Below are the code and all the weights of a small trained network. Each question names an input and a target symbol and asks about switching units off, where a switched-off unit gives its printed mean instead of its output.

import numpy as np


def w(rows, s, z=0):
    codes = np.array(rows[::2]) - 128.0
    scale = np.full(codes.shape[1], s)
    scale[-1] = z or s
    return codes * scale


def norm(h):
    return h / np.sqrt((h * h).mean(-1, keepdims=True) + 1e-5)


def f(y):
    return np.maximum(y, 0)


def softmax(a):
    e = np.exp(a - a.max(-1, keepdims=True))
    return e / e.sum(-1, keepdims=True)


def log_softmax(a):
    a = a - a.max(-1, keepdims=True)
    return a - np.log(np.exp(a).sum(-1, keepdims=True))


def net(x, mask):
    ids = ['αβδεζλμξπστφψω'.index(c) for c in x.split()]
    T = len(ids)
    res = E[ids] + P[:T]
    u = 0
    for l in range(2):
        q, k, v = (norm(res) @ M[l].T for M in (Q, K, V))
        z = softmax(np.where(np.tri(T) > 0, q @ k.T / 3**0.5, -1e9)) @ v
        res = res + np.where(mask[u], z, O[l][:, -1]) @ O[l][:, :-1]
        u += 1
        y = f(norm(res) @ A[l][:, :-1].T + A[l][:, -1])
        res = res + np.where(mask[u : u + 4], y, B[l][:, -1]) @ B[l][:, :-1]
        u += 4
    return log_softmax(norm(res)[-1] @ U[:, :-1].T + U[:, -1])


Q, K, V, O, A, B = {}, {}, {}, {}, {}, {}
E = w([
[81,157,60,149,20,141,77,176,216,196,150,141],'α',
[94,143,189,75,115,32,158,174,93,184,120,185],'β',
[156,115,110,82,101,182,200,189,122,90,88,118],'δ',
[131,172,117,40,3,162,129,126,100,101,99,156],'ε',
[143,74,169,66,104,142,204,170,122,120,52,121],'ζ',
[90,66,74,145,74,62,80,132,137,120,140,159],'λ',
[77,73,147,135,65,171,51,119,140,120,232,221],'μ',
[66,77,35,124,78,159,98,65,112,183,136,203],'ξ',
[122,174,41,64,148,163,161,143,181,72,164,95],'π',
[127,31,139,75,169,159,28,171,90,163,132,124],'σ',
[87,118,154,37,143,93,131,100,182,124,152,128],'τ',
[160,81,163,131,142,145,166,116,185,17,113,168],'φ',
[85,32,49,142,163,95,93,215,134,99,204,119],'ψ',
[182,96,183,178,138,123,132,152,194,219,158,163],'ω',
],0.023)
P = w([
[34,136,170,189,67,167,92,189,255,125,117,87],'0',
[63,145,113,99,118,173,100,192,245,145,78,152],'1',
[87,142,95,80,161,180,94,167,228,146,86,181],'2',
[105,121,117,69,143,146,95,141,187,127,126,188],'3',
[145,97,120,57,151,134,103,128,157,103,136,175],'4',
[155,86,109,55,186,142,124,102,130,106,158,174],'5',
[173,69,93,47,197,135,149,112,112,100,178,160],'6',
[188,62,90,54,180,115,178,87,108,133,229,145],'7',
],0.01)
Q[0] = w([
[147,252,171,226,153,130,147,64,75,131,72,46],'0.h0',
[64,177,132,190,69,128,98,179,96,97,63,124],'0.h0',
[86,56,71,204,113,141,1,121,97,131,165,99],'0.h0',
],0.0097)
K[0] = w([
[1,149,149,132,85,206,73,117,140,59,50,39],'0.h0',
[118,157,134,134,71,121,137,120,195,122,40,122],'0.h0',
[87,198,144,183,63,111,87,208,85,181,45,168],'0.h0',
],0.0095)
V[0] = w([
[100,17,183,96,181,213,40,104,223,171,152,107],'0.h0',
[50,222,128,53,172,69,152,114,146,1,137,112],'0.h0',
[140,127,184,66,50,160,227,83,23,209,84,133],'0.h0',
],0.0072)
O[0] = w([
[187,185,75,130,152,153,49,141,83,143,125,164,255],'0.h0',
[175,54,103,109,86,190,179,76,127,147,192,33,228],'0.h0',
[82,77,166,144,125,193,91,128,38,154,7,106,139],'0.h0',
],0.013,0.0063)
A[0] = w([
[117,169,126,181,58,229,124,145,91,35,71,153,48],'0.n0',
[209,217,116,173,122,128,176,83,109,169,177,45,50],'0.n1',
[125,97,80,120,64,183,90,164,76,136,172,186,72],'0.n2',
[141,2,38,150,86,173,12,142,118,232,173,83,1],'0.n3',
],0.0085,0.0037)
B[0] = w([
[176,142,84,91,137,111,185,175,112,146,104,153,146],'0.n0',
[59,116,116,3,143,104,93,109,148,173,57,140,160],'0.n1',
[75,97,65,124,122,156,103,143,157,128,159,69,200],'0.n2',
[211,144,99,119,192,162,138,143,109,221,192,143,249],'0.n3',
],0.013,0.011)
Q[1] = w([
[191,105,86,26,174,91,67,129,126,119,141,153],'1.h0',
[143,98,138,18,50,121,211,107,79,164,121,67],'1.h0',
[127,94,104,254,120,137,96,140,138,179,186,82],'1.h0',
],0.011)
K[1] = w([
[139,67,139,137,247,66,141,114,130,120,158,183],'1.h0',
[125,86,94,81,134,130,115,60,57,63,121,115],'1.h0',
[97,240,180,67,64,68,229,152,175,217,105,129],'1.h0',
],0.011)
V[1] = w([
[95,253,147,77,61,64,145,135,88,239,124,65],'1.h0',
[244,139,115,98,60,234,107,55,144,30,30,132],'1.h0',
[31,82,23,151,63,172,148,119,133,61,150,152],'1.h0',
],0.0079)
O[1] = w([
[161,88,156,110,157,67,150,114,54,229,146,43,194],'1.h0',
[130,174,130,248,100,135,59,139,126,90,219,138,2],'1.h0',
[184,163,134,150,94,235,244,109,98,52,98,222,78],'1.h0',
],0.013,0.006)
A[1] = w([
[103,113,218,109,2,175,254,57,138,97,137,45,152],'1.n0',
[123,102,166,229,23,168,99,201,3,104,107,36,84],'1.n1',
[85,34,138,128,125,123,120,246,85,53,89,187,84],'1.n2',
[170,180,65,140,131,217,34,203,154,124,192,149,254],'1.n3',
],0.009,0.0038)
B[1] = w([
[77,227,130,180,175,118,215,225,60,78,171,178,164],'1.n0',
[237,105,71,138,111,65,121,22,116,136,88,86,151],'1.n1',
[125,90,138,101,8,148,38,233,190,160,146,100,160],'1.n2',
[92,91,221,203,160,106,134,82,100,151,106,99,251],'1.n3',
],0.011,0.012)
U = w([
[199,206,150,122,217,121,94,158,103,112,74,128,181],'α',
[5,85,52,102,94,130,48,177,173,94,123,64,109],'β',
[122,140,128,114,115,175,131,181,115,127,139,130,93],'δ',
[182,102,124,72,117,106,162,61,157,120,80,193,128],'ε',
[89,104,183,141,118,173,112,103,152,111,178,142,217],'ζ',
[159,93,78,103,140,153,116,147,126,191,165,77,25],'λ',
[109,137,121,116,126,165,136,167,126,125,127,116,103],'μ',
[196,135,118,152,89,127,132,215,135,138,162,110,84],'ξ',
[138,133,134,93,93,202,114,181,130,145,141,155,3],'π',
[63,106,184,128,143,92,182,94,127,102,82,76,239],'σ',
[118,152,117,156,108,135,157,136,181,196,120,125,5],'τ',
[98,164,58,148,188,124,169,210,120,97,206,95,72],'φ',
[156,87,103,134,78,97,99,99,145,113,88,101,184],'ψ',
[110,153,35,160,116,133,143,76,64,139,88,157,240],'ω',
],0.011,0.0038)

Each question gives the input, a string of symbols that net reads in full, and the target symbol t.
The units are the heads (3 rows each of Q, K, V and O) and the neurons (one row each of A and B). Each row of codes is followed by its name. A weight is (code - 128) times the scale printed after its matrix; where a second scale follows, it is the last column's (O, A, B and U).
mask holds one flag per unit, layer by layer, with each layer's heads first. A switched-off unit (its flag False) gives its mean, the last column of its rows in O or B, instead of its output. The means were averaged over made-up inputs and are rounded, as every weight is.
A unit's drop is (log p(t) with every unit on - log p(t) with that unit switched off) / (log p(t) with every unit on - log p(t) with every unit switched off).
The circuit of an input: a set's keep is (log p(t) with only the set's units on - log p(t) with every unit switched off) / (log p(t) with every unit on - log p(t) with every unit switched off). Starting from all 10 units, units are removed one at a time, each time the one whose removal leaves the highest keep (on an exact tie, the one counted first), for as long as the keep stays at least 0.8.
units of the circuit, in order: the units of the circuit, biggest drop first
unit that matters most: the unit with the biggest drop
k most important neurons: the k neurons with the biggest drops, biggest first
k most important neurons of layer l: the k neurons of layer l with the biggest drops, biggest first
input β σ τ τ τ π β β, target φ: unit that matters most : 1.n0
input β τ β π δ, target φ: 2 most important neurons : [1.n0, 0.n3]
input β ξ δ δ β, target ξ: 2 most important neurons : [1.n2, 0.n3]
input β δ μ ω μ ψ σ, target β: 2 most important neurons : [0.n3, 1.n2]
input τ ψ ζ, target ε: units of the circuit, in order : [0.h0, 1.h0, 0.n3]
input σ π μ σ β, target β: units of the circuit, in order : [0.n3, 1.h0]
input ω β σ σ φ β, target ζ: units of the circuit, in order : [1.h0, 1.n3]
input τ β ζ β, target ψ: 3 most important neurons : [0.n3, 1.n1, 0.n2]
input ψ σ β β τ λ σ β, target β: units of the circuit, in order : [0.n3, 1.h0, 0.h0, 1.n2]
input ω σ τ ψ δ σ ψ λ, target β: units of the circuit, in order : [0.h0, 0.n3, 1.h0]
input τ μ β ω ψ δ ζ ψ, target β: units of the circuit, in order : [0.h0, 0.n3, 1.n2]
input τ β λ μ β, target π: 3 most important neurons : [1.n2, 0.n2, 1.n3]
input τ ψ β β β σ ε, target β: units of the circuit, in order : [0.n3, 1.h0]
input β ψ τ β ω ε, target α: units of the circuit, in order : [0.h0]
input σ τ σ β τ π π π, target φ: units of the circuit, in order : [0.h0, 1.n0, 0.n3]
input β β φ β β δ δ, target ξ: 3 most important neurons of layer 1 : [1.n2, 1.n1, 1.n0]
input σ β β μ β, target π: units of the circuit, in order : [1.h0, 1.n2, 0.h0]
input β σ β δ, target β: 3 most important neurons : [0.n0, 0.n3, 1.n2]
input τ σ τ ω τ λ, target β: units of the circuit, in order : [0.h0, 0.n3, 1.h0, 1.n2]
input φ τ β, target ζ: units of the circuit, in order : [1.h0]
input λ δ μ, target ζ: 4 most important neurons : [1.n3, 0.n3, 0.n2, 0.n1]
input σ τ δ τ β ζ ζ, target ψ: 2 most important neurons of layer 0 : [0.n3, 0.n1]
input β β π β β, target φ: 2 most important neurons of layer 1 : [1.n0, 1.n3]
